-13.1  14.9  -41.6  -22.0  60.8
-11.3  22.0  16.2  14.7  30.9
-3.3  7.0  3.2  17.5  41.3
result: 17.5

35.4  41.3  2.3  -0.6
43.6  4.5  -0.4  -0.4
0.9  22.3  50.2  7.6
result: 50.2

-15.0  -31.3  -1.5  -4.0  -10.9  -53.9
23.8  -15.2  34.5  15.7  41.4  20.1
9.1  2.3  -21.1  -14.2  0.5  18.2
result: 0.5

-16.0  -17.8  -19.7  -26.6  16.4  -17.5
5.2  23.5  5.0  -9.7  -30.3  -11.7
-1.7  3.7  6.0  60.0  16.6  -12.2
result: 16.6

47.7  6.7  17.0  6.6
16.2  4.6  8.0  5.6
-23.5  6.4  9.3  6.7
result: 9.3

40.8  -51.6  34.7  17.9  -51.6
6.5  -21.1  8.1  12.3  -21.1
19.0  -26.9  15.0  -4.7  -26.9
result: -4.7

-3.3  -42.8  43.0  -51.0
13.7  49.1  -50.7  36.6
18.7  -53.6  61.9  -49.0
result: 61.9

26.9  62.9  -35.3  -39.2  19.6  31.0
35.0  28.4  36.4  0.4  -27.2  23.7
40.6  10.2  -14.8  32.9  -46.2  8.8
result: -46.2
---
[[54 53 16 39 73 27  7]
 [84 32 32 38 41 17 21]] -> 54, 21

[ 78  90  91 252 183  59 121] -> 78, 121

[2830 8019 3465 4199 7713 1071 6206] -> 2830, 6206

[[ 184  540 -218  -31]
 [ 127 -814  -40  230]
 [-479  536   12  362]] -> 184, 362

[ 19 184 139  27 196  51] -> 19, 51

[406 177 574 769 470 929] -> 406, 929
---
-19.7,-11.9,27.6,-26.5,-11.5,47.3,-6.4
-41.6,9.7,1.2,33.1,-45.5,-48.7,52.9
-59.4,47.3,48.3,-13.9,-19.0,52.1,49.2
-> 48.3

3.8,-50.7,-20.9,-9.4
1.9,9.9,19.5,31.1
50.2,-29.2,-8.0,21.1
-> -8.0

-27.5,-19.2,11.4,59.9,29.8,13.8,-0.3
-54.4,21.1,-6.9,7.5,7.8,33.1,43.7
-16.9,7.6,60.1,25.4,-13.2,-11.9,4.0
-> 60.1

19.4,-20.4,-4.7,16.6,-17.2,3.8,5.9
-17.9,-33.4,-40.2,-34.8,-9.6,27.7,59.4
-7.2,-22.0,12.1,6.5,-16.7,-3.4,15.1
-> 12.1

25.0,4.8,-18.6,-11.0,20.1,34.9,-29.9
-0.3,-37.9,11.4,-48.8,19.9,-12.9,-19.0
-1.5,5.6,-22.5,-40.3,20.1,34.7,-23.3
-> -22.5

6.8,-8.9,-16.7,19.6,-18.4
-15.3,-11.7,-12.2,12.8,-2.0
14.0,38.7,-46.1,23.3,-49.1
-> -46.1
---
[[-36.0   0.0  25.0   0.0 -23.8 -39.8 -28.4]
 [  0.0  17.1  52.7 -48.4  39.3   0.0   0.8]
 [ -7.0   0.0   7.2  13.9  11.5  17.9 -42.7]] yields -7.0

[[-10.9  -5.7 -36.9  39.4  -2.4]
 [ 28.3  17.6  50.9  16.9  11.3]
 [ 27.2  -4.8 -28.6  27.6   7.4]] yields 27.2

[[-20.3 -27.3 -38.8  32.7  41.1]
 [ 25.6  25.6  34.2 -33.5 -37.5]
 [ 48.4  46.6  42.8 -49.3 -43.9]] yields 48.4

[[-22.9  21.0  -4.4  12.9  12.0   3.5  41.3]
 [ -6.3   8.8  -4.4   0.3  -0.2   1.3   9.2]
 [-32.8 -28.3  43.9  52.8  43.6 -16.3  35.3]] yields -32.8

[[  1.3  18.6   6.7 -36.7]
 [-39.9  60.2 -22.7 -48.0]
 [ 26.0  -9.1  -8.0  31.6]] yields 26.0

[[-19.8 -14.8 -47.3  28.5  12.5 -45.5]
 [-26.8 -16.6 -47.4  33.4  13.3 -44.0]
 [-24.6  -9.0 -52.3  27.5   4.8 -42.9]] yields -24.6

[[ 24.3 -44.1 -43.4 -44.4 -48.7 -30.4]
 [-20.4  46.7  -3.4 -17.1  35.6  16.9]
 [-39.7 -43.4  35.2  50.1  -0.1 -27.8]] yields -39.7

[[-27.2  -1.5  32.7  10.4 -19.7]
 [-19.6  47.2  24.7  18.7   3.1]
 [ 22.0  22.9  -7.5   0.4   6.6]] yields 22.0

[[  4.7  12.6  10.8 -16.7 -16.7   7.5  17.1]
 [ 31.4  -1.3  34.9  -7.3 -38.2  19.9   3.5]
 [ 26.1 -18.4 -27.7  52.3  25.4  40.4 -20.6]] yields 26.1

[[ -3.0  23.8  42.6  15.1  64.8   7.0   0.7]
 [-27.4  26.2  43.7 -43.2  38.9  15.9  -8.5]
 [ -5.7 -17.4  36.0  27.2  14.4  33.9 -56.7]] yields -5.7
---
array([[165,  20,  32, 115, 191],
       [ 69, 222, 122,  83,  54],
       [ 35, 126, 103,  23, 143]]) out 69

array([[594, 186, 906, 634, 550, 747],
       [934, 141, 656, 608, 716, 201]]) out 594

array([[132, 500, 434, 173],
       [183, 456, 400, 340],
       [871, 611, 486, 112]]) out 183

array([[ -8,  -6, -15, -23,  45, -48, -17],
       [ 15,   4,  16,  27,  15,  -9,  -5]]) out -8

array([[-634,  511, -209, -740,  421, -668],
       [-111,   67,  102, -781,  245, -479],
       [ 212, -620, -583,  302, -699,  452]]) out -111

array([[2127, 5541, 1726, 2561, 4237, 4192],
       [5389, 1186, 5137, 9806, 6100, 1740]]) out 2127

array([[-19, -22, -19,   2, -15],
       [  2, -15, -20,   2,  -3],
       [  9,   6, -46,  27, -28]]) out 2
---
[ 45.6 -13.8  35.8  -5.3 -10.4 -37.4 -16.1] ans = 45.6, -37.4

[-24.1  -1.2 -53.2 -57.5 -24.9   9.0   0.1] ans = 9.0, -57.5

[-53.3 -59.7 -52.1  29.4  53.3  17.1] ans = 53.3, -59.7

[ 29.2 -53.5  -3.4  -4.7  26.2  39.8] ans = 39.8, -53.5

[[-37.7 -26.7  35.3 -59.3]
 [-32.1 -21.5  -3.0 -36.9]] ans = 35.3, -59.3

[[-19.9  -8.7 -54.4  37.2   1.1   2.1  16.2]
 [  9.1   8.7  44.7 -34.6   0.3   0.3 -18.8]
 [-18.1  -7.6 -48.0  32.5   1.0   2.0  13.9]] ans = 44.7, -54.4

[-54.7   1.4  60.9  21.7] ans = 60.9, -54.7
---
array([[-103.81,   81.07, -208.69,  -22.13,   64.34,    1.69],
       [ -44.44, -159.35,  130.55,   68.11,  -72.14,   -1.56],
       [  60.80,  180.18,  -25.57, -121.46,   21.86,  -49.57]]) → -49.57

array([[ 1.863,  0.374, -0.249, -0.822,  0.629,  0.620],
       [ 1.411, -0.384, -0.827, -1.355,  1.266,  1.771]]) → 1.771

array([[  2.57,   6.54, -17.43,  -2.23],
       [ 11.30,   7.94,  -7.02,  -8.15]]) → -8.15

array([[ 181.512,  148.628,   -8.307,   86.516,   -2.504],
       [  77.767,   57.809, -119.406,   13.002,   30.286]]) → 30.286

array([-1.14, -1.84, -1.18,  1.18, -0.51]) → -0.51

array([ 0.07,  0.09, -0.17, -0.17, -0.18]) → -0.18

array([[-0.077, -0.184,  0.105, -0.048],
       [ 0.036,  0.047,  0.033,  0.022],
       [ 0.030,  0.114,  0.002,  0.034]]) → 0.034
---
233   65  133  212   20
219   96  107   94  189
result: 96

43  33  18  34  42  21  46
33  27  28  58  37  27  40
27  14  16  92  39  12  46
result: 27

-10  -26    5    3   29   34
 -4   33   28   34   -7   15
result: 33

7  3  5  5  1
7  3  5  5  1
result: 3

6518  7773  6519  6681  8833  2831
5462  6240  6542  6669  4412  7668
5940  5584  6052  6026  5080  7294
result: 6240

85  20  69  88
72  33  75  79
85  50  64  94
result: 33

-14  -15  -17   15  -15
 12    5  -38   27   -9
-19  -17  -13   18  -17
result: 5

4111  4147  4526  3808  4428  4862
6023  7590  7896  9221  2521  1985
2958  4423  4017  4327  3921  3850
result: 7590
